Below is a small trained network, with its code and all its weights. Each question gives an input and a target symbol and asks what happens when units are switched off, that is, made to give their printed mean instead of their output.

import numpy as np


def w(rows, s, z=0):
    codes = np.array(rows[::2]) - 128.0
    scale = np.full(codes.shape[1], s)
    scale[-1] = z or s
    return codes * scale


def norm(h):
    return h / np.sqrt((h * h).mean(-1, keepdims=True) + 1e-5)


def f(y):
    return np.maximum(y, 0)


def softmax(a):
    e = np.exp(a - a.max(-1, keepdims=True))
    return e / e.sum(-1, keepdims=True)


def log_softmax(a):
    a = a - a.max(-1, keepdims=True)
    return a - np.log(np.exp(a).sum(-1, keepdims=True))


def net(x, mask):
    ids = ['ΓΘΛΞΠΣΦΩαβδεζητ'.index(c) for c in x.split()]
    T = len(ids)
    res = E[ids] + P[:T]
    u = 0
    for l in range(2):
        r = norm(res)
        for j in range(2):
            rows = slice(2 * j, 2 * j + 2)
            q, k, v = (r @ M[l][rows].T for M in (Q, K, V))
            z = softmax(np.where(np.tri(T) > 0, q @ k.T / 2**0.5, -1e9)) @ v
            o = O[l][rows]
            res = res + np.where(mask[u + j], z, o[:, -1]) @ o[:, :-1]
        u += 2
        y = f(norm(res) @ A[l][:, :-1].T + A[l][:, -1])
        res = res + np.where(mask[u : u + 8], y, B[l][:, -1]) @ B[l][:, :-1]
        u += 8
    return log_softmax(norm(res)[-1] @ U[:, :-1].T + U[:, -1])


Q, K, V, O, A, B = {}, {}, {}, {}, {}, {}
E = w([
[157,190,76,133,87,110,163,149,106,131,178],'Γ',
[147,159,102,2,79,165,155,153,143,197,122],'Θ',
[141,80,117,148,117,104,114,204,138,100,77],'Λ',
[135,72,126,121,134,111,122,178,109,112,83],'Ξ',
[160,62,109,126,103,128,88,176,118,116,75],'Π',
[153,89,137,162,137,123,123,195,123,148,78],'Σ',
[176,194,63,146,111,140,150,137,77,109,142],'Φ',
[156,87,188,159,90,127,99,154,143,91,71],'Ω',
[98,182,214,64,175,162,172,176,142,107,203],'α',
[91,119,162,163,161,126,84,159,144,65,85],'β',
[141,94,156,182,117,112,83,127,166,116,100],'δ',
[126,156,123,159,134,68,167,84,61,95,150],'ε',
[116,92,117,166,174,129,58,140,145,127,111],'ζ',
[135,119,73,144,138,109,106,71,109,52,191],'η',
[139,42,129,169,142,117,139,122,143,197,143],'τ',
],0.0025)
P = w([
[38,140,88,159,44,221,246,143,71,120,148],'0',
[145,56,103,89,102,80,123,225,91,23,103],'1',
[168,45,115,112,113,62,97,186,116,32,118],'2',
[174,80,137,134,128,75,84,159,121,75,119],'3',
[182,97,136,155,158,59,72,128,148,88,126],'4',
[189,91,142,163,163,48,54,107,170,105,134],'5',
[192,107,159,174,176,54,32,74,166,133,133],'6',
],0.0011)
Q[0] = w([
[53,211,133,111,126,184,161,41,132,163,167],'L0H0',
[245,253,8,144,62,95,164,97,35,69,222],'L0H0',
[164,32,134,151,131,51,83,204,108,85,111],'L0H1',
[84,16,197,97,161,172,104,176,228,200,16],'L0H1',
],0.0055)
K[0] = w([
[231,160,187,5,169,61,110,226,185,64,174],'L0H0',
[192,112,88,199,204,26,65,38,140,177,116],'L0H0',
[28,101,125,253,155,186,146,96,116,158,145],'L0H1',
[86,125,89,103,20,183,168,201,35,138,86],'L0H1',
],0.0047)
V[0] = w([
[64,138,253,80,185,89,185,90,155,58,140],'L0H0',
[105,136,128,214,110,182,35,83,184,117,36],'L0H0',
[105,210,219,106,69,132,207,224,162,99,204],'L0H1',
[38,166,169,206,222,117,116,132,114,65,147],'L0H1',
],0.0021)
O[0] = w([
[165,121,29,144,89,94,196,59,121,94,4,81],'L0H0',
[195,183,74,143,52,135,137,199,159,174,215,163],'L0H0',
[59,163,61,154,115,88,11,96,192,208,112,163],'L0H1',
[82,207,117,71,154,194,215,200,212,169,95,252],'L0H1',
],0.0021,0.0016)
A[0] = w([
[44,126,138,153,230,177,131,124,194,54,83,208],'L0N0',
[110,112,135,121,182,98,209,124,237,137,42,38],'L0N1',
[114,185,184,163,102,238,120,116,114,132,88,35],'L0N2',
[153,155,175,85,137,204,153,220,188,151,139,165],'L0N3',
[135,149,139,51,156,90,87,18,100,144,168,95],'L0N4',
[61,66,100,71,112,152,98,108,152,138,55,111],'L0N5',
[103,119,133,32,125,199,150,151,255,184,113,110],'L0N6',
[188,226,52,62,72,121,161,113,145,124,123,4],'L0N7',
],0.0025,0.0016)
B[0] = w([
[201,81,85,99,82,125,141,135,103,169,132,252],'L0N0',
[251,115,136,145,51,118,104,137,144,136,119,178],'L0N1',
[204,145,181,68,174,154,77,184,94,124,99,136],'L0N2',
[72,133,142,81,159,58,114,51,123,103,144,230],'L0N3',
[131,216,75,121,98,59,169,149,176,88,103,146],'L0N4',
[158,172,167,155,181,194,188,123,114,128,141,175],'L0N5',
[103,167,205,22,153,136,91,107,155,115,115,191],'L0N6',
[103,85,77,144,205,136,175,123,54,112,27,157],'L0N7',
],0.0028,0.0027)
Q[1] = w([
[104,1,223,157,96,187,58,225,233,209,29],'L1H0',
[86,235,150,75,111,183,134,91,125,192,110],'L1H0',
[141,241,48,131,164,113,150,161,81,59,236],'L1H1',
[177,90,118,127,109,111,18,233,164,157,81],'L1H1',
],0.0066)
K[1] = w([
[3,133,114,122,27,213,130,210,75,116,58],'L1H0',
[165,168,160,56,189,60,105,153,55,38,68],'L1H0',
[235,151,216,138,175,144,54,55,182,50,124],'L1H1',
[30,144,222,123,34,219,155,187,66,180,86],'L1H1',
],0.005)
V[1] = w([
[135,101,13,95,107,221,126,129,135,2,171],'L1H0',
[98,19,113,65,154,174,154,18,186,211,186],'L1H0',
[178,182,196,167,19,76,97,35,150,19,151],'L1H1',
[223,236,120,111,186,241,77,167,35,68,120],'L1H1',
],0.0024)
O[1] = w([
[167,160,129,110,166,228,184,114,222,122,187,253],'L1H0',
[112,75,73,133,150,61,139,96,144,16,188,92],'L1H0',
[107,37,65,89,100,189,82,142,109,75,133,39],'L1H1',
[153,163,142,169,96,105,57,3,51,54,137,199],'L1H1',
],0.0034,0.0014)
A[1] = w([
[166,104,85,164,141,205,190,69,202,57,159,3],'L1N0',
[120,112,101,191,101,151,130,76,85,122,37,75],'L1N1',
[80,47,159,154,181,132,174,129,178,128,95,70],'L1N2',
[3,140,191,48,229,157,130,89,128,102,129,58],'L1N3',
[87,74,146,165,167,123,95,114,116,175,115,83],'L1N4',
[172,109,157,208,155,124,155,96,147,112,74,112],'L1N5',
[140,181,102,81,100,171,126,99,159,174,91,106],'L1N6',
[83,81,130,92,146,111,96,171,173,150,115,29],'L1N7',
],0.0049,0.0032)
B[1] = w([
[88,81,182,211,175,145,158,96,182,140,71,242],'L1N0',
[114,129,97,173,105,102,155,97,157,240,127,174],'L1N1',
[164,190,88,136,162,147,27,113,113,135,96,176],'L1N2',
[40,43,125,58,232,153,86,107,45,254,139,209],'L1N3',
[105,108,149,103,90,134,158,152,109,74,77,158],'L1N4',
[99,148,89,94,132,151,185,144,89,94,165,231],'L1N5',
[151,83,150,108,127,81,123,115,161,83,141,252],'L1N6',
[88,174,126,131,95,139,178,63,155,134,178,174],'L1N7',
],0.0056,0.0025)
U = w([
[35,132,88,108,25,157,148,132,216,127,234,156],'Γ',
[44,206,112,72,86,218,76,106,125,53,14,123],'Θ',
[143,34,114,157,19,162,35,167,148,211,75,173],'Λ',
[215,135,186,43,96,32,139,58,206,81,117,125],'Ξ',
[62,144,248,191,87,43,122,208,80,137,52,98],'Π',
[168,228,169,152,167,157,100,217,200,237,134,83],'Σ',
[179,203,185,198,87,193,47,26,48,144,168,108],'Φ',
[166,43,192,143,98,228,62,235,103,79,246,78],'Ω',
[83,219,37,178,213,47,12,144,176,93,136,80],'α',
[69,63,153,33,215,123,81,86,68,198,173,171],'β',
[223,66,21,98,144,214,146,224,100,130,73,47],'δ',
[125,137,31,168,92,53,219,59,128,234,64,30],'ε',
[135,231,146,106,189,155,253,151,62,66,195,39],'ζ',
[89,60,185,219,192,177,173,85,186,110,77,249],'η',
[95,10,60,188,88,49,117,84,41,16,155,57],'τ',
],0.0063,0.0015)

Each question gives the input, a string of symbols that net reads in full, and the target symbol t.
The units are the heads (2 rows each of Q, K, V and O) and the neurons (one row each of A and B). Each row of codes is followed by its name. A weight is (code - 128) times the scale printed after its matrix; where a second scale follows, it is the last column's (O, A, B and U).
mask holds one flag per unit, layer by layer, with each layer's heads first. A switched-off unit (its flag False) gives its mean, the last column of its rows in O or B, instead of its output. The means were averaged over made-up inputs and are rounded, as every weight is.
A unit's drop is (log p(t) with every unit on - log p(t) with that unit switched off) / (log p(t) with every unit on - log p(t) with every unit switched off).
The circuit of an input: a set's keep is (log p(t) with only the set's units on - log p(t) with every unit switched off) / (log p(t) with every unit on - log p(t) with every unit switched off). Starting from the 12 units with the biggest drops (on a tie, the unit counted first), units are removed one at a time, each time the one whose removal leaves the highest keep (on an exact tie, the one counted first), for as long as the keep stays at least 0.8.
units of the circuit, in order: the units of the circuit, biggest drop first
top k neurons: the k neurons with the biggest drops, biggest first
top k neurons in layer l: the k neurons of layer l with the biggest drops, biggest first
which heads matter: for each layer, one digit per head in row order, 1 if its drop is at least 0.15 and else 0, layers parted by /
input Σ Ξ Φ η δ τ, target Π: top neuron => [L1N4]
input δ τ Ξ Ξ Φ Ξ, target Γ: which heads matter => 10 / 01
input Γ η Ξ Ω Φ Ξ, target Θ: top 3 neurons in layer 1 => [L1N4; L1N2; L1N7]
input β α τ Σ Ξ α, target Ξ: units of the circuit, in order => [L0H0; L0N1; L0N0; L1N3]
input δ η β, target Γ: units of the circuit, in order => [L1N7; L1H1]
input η Θ Φ Φ, target Φ: units of the circuit, in order => [L1H1; L1H0]
input η β Λ, target η: units of the circuit, in order => [L1H0; L1N0]
input Λ Φ β α β τ, target Σ: which heads matter => 00 / 01
input δ β α β Φ Ξ Φ, target Φ: units of the circuit, in order => [L0H0; L1H1]
input Λ β α α, target Ξ: which heads matter => 11 / 00
input Ξ ζ ζ, target ζ: units of the circuit, in order => [L1H1; L1N5; L0N5]
input β Π β η Ξ β Γ, target β: top 2 neurons => [L0N3; L1N3]
input Θ Θ ε Θ Ξ, target τ: which heads matter => 01 / 00
input β Φ Λ β ε, target ε: which heads matter => 00 / 10
input Φ β β Φ Φ, target β: units of the circuit, in order => [L0H0; L0H1; L0N3; L1N3]
input Θ τ Φ, target τ: units of the circuit, in order => [L1H0]
input τ β β ε Ξ Φ, target ε: top 2 neurons in layer 1 => [L1N1; L1N3]
input η Θ τ η, target τ: units of the circuit, in order => [L1H0; L1H1]
input τ δ τ Σ ε Σ Ξ, target α: units of the circuit, in order => [L1H1; L1N2; L1H0]
input Σ Σ Ξ ζ, target Π: top neuron in layer 1 => [L1N4]
input Ξ Ξ Ξ δ α β Φ, target β: which heads matter => 11 / 01
input Π β Ω, target Ω: which heads matter => 11 / 00
input Ξ β Σ δ Σ Γ, target δ: top 2 neurons => [L0N7; L1N3]
input Ω Λ β η Φ τ, target Λ: which heads matter => 11 / 11
input Ξ Π τ Σ, target ζ: which heads matter => 00 / 01
input δ β ζ β α Λ, target Γ: which heads matter => 10 / 01
input ε τ Γ ε η, target η: top 2 neurons => [L1N0; L0N3]
input ζ Ξ Λ, target β: top 4 neurons in layer 0 => [L0N3; L0N0; L0N1; L0N6]
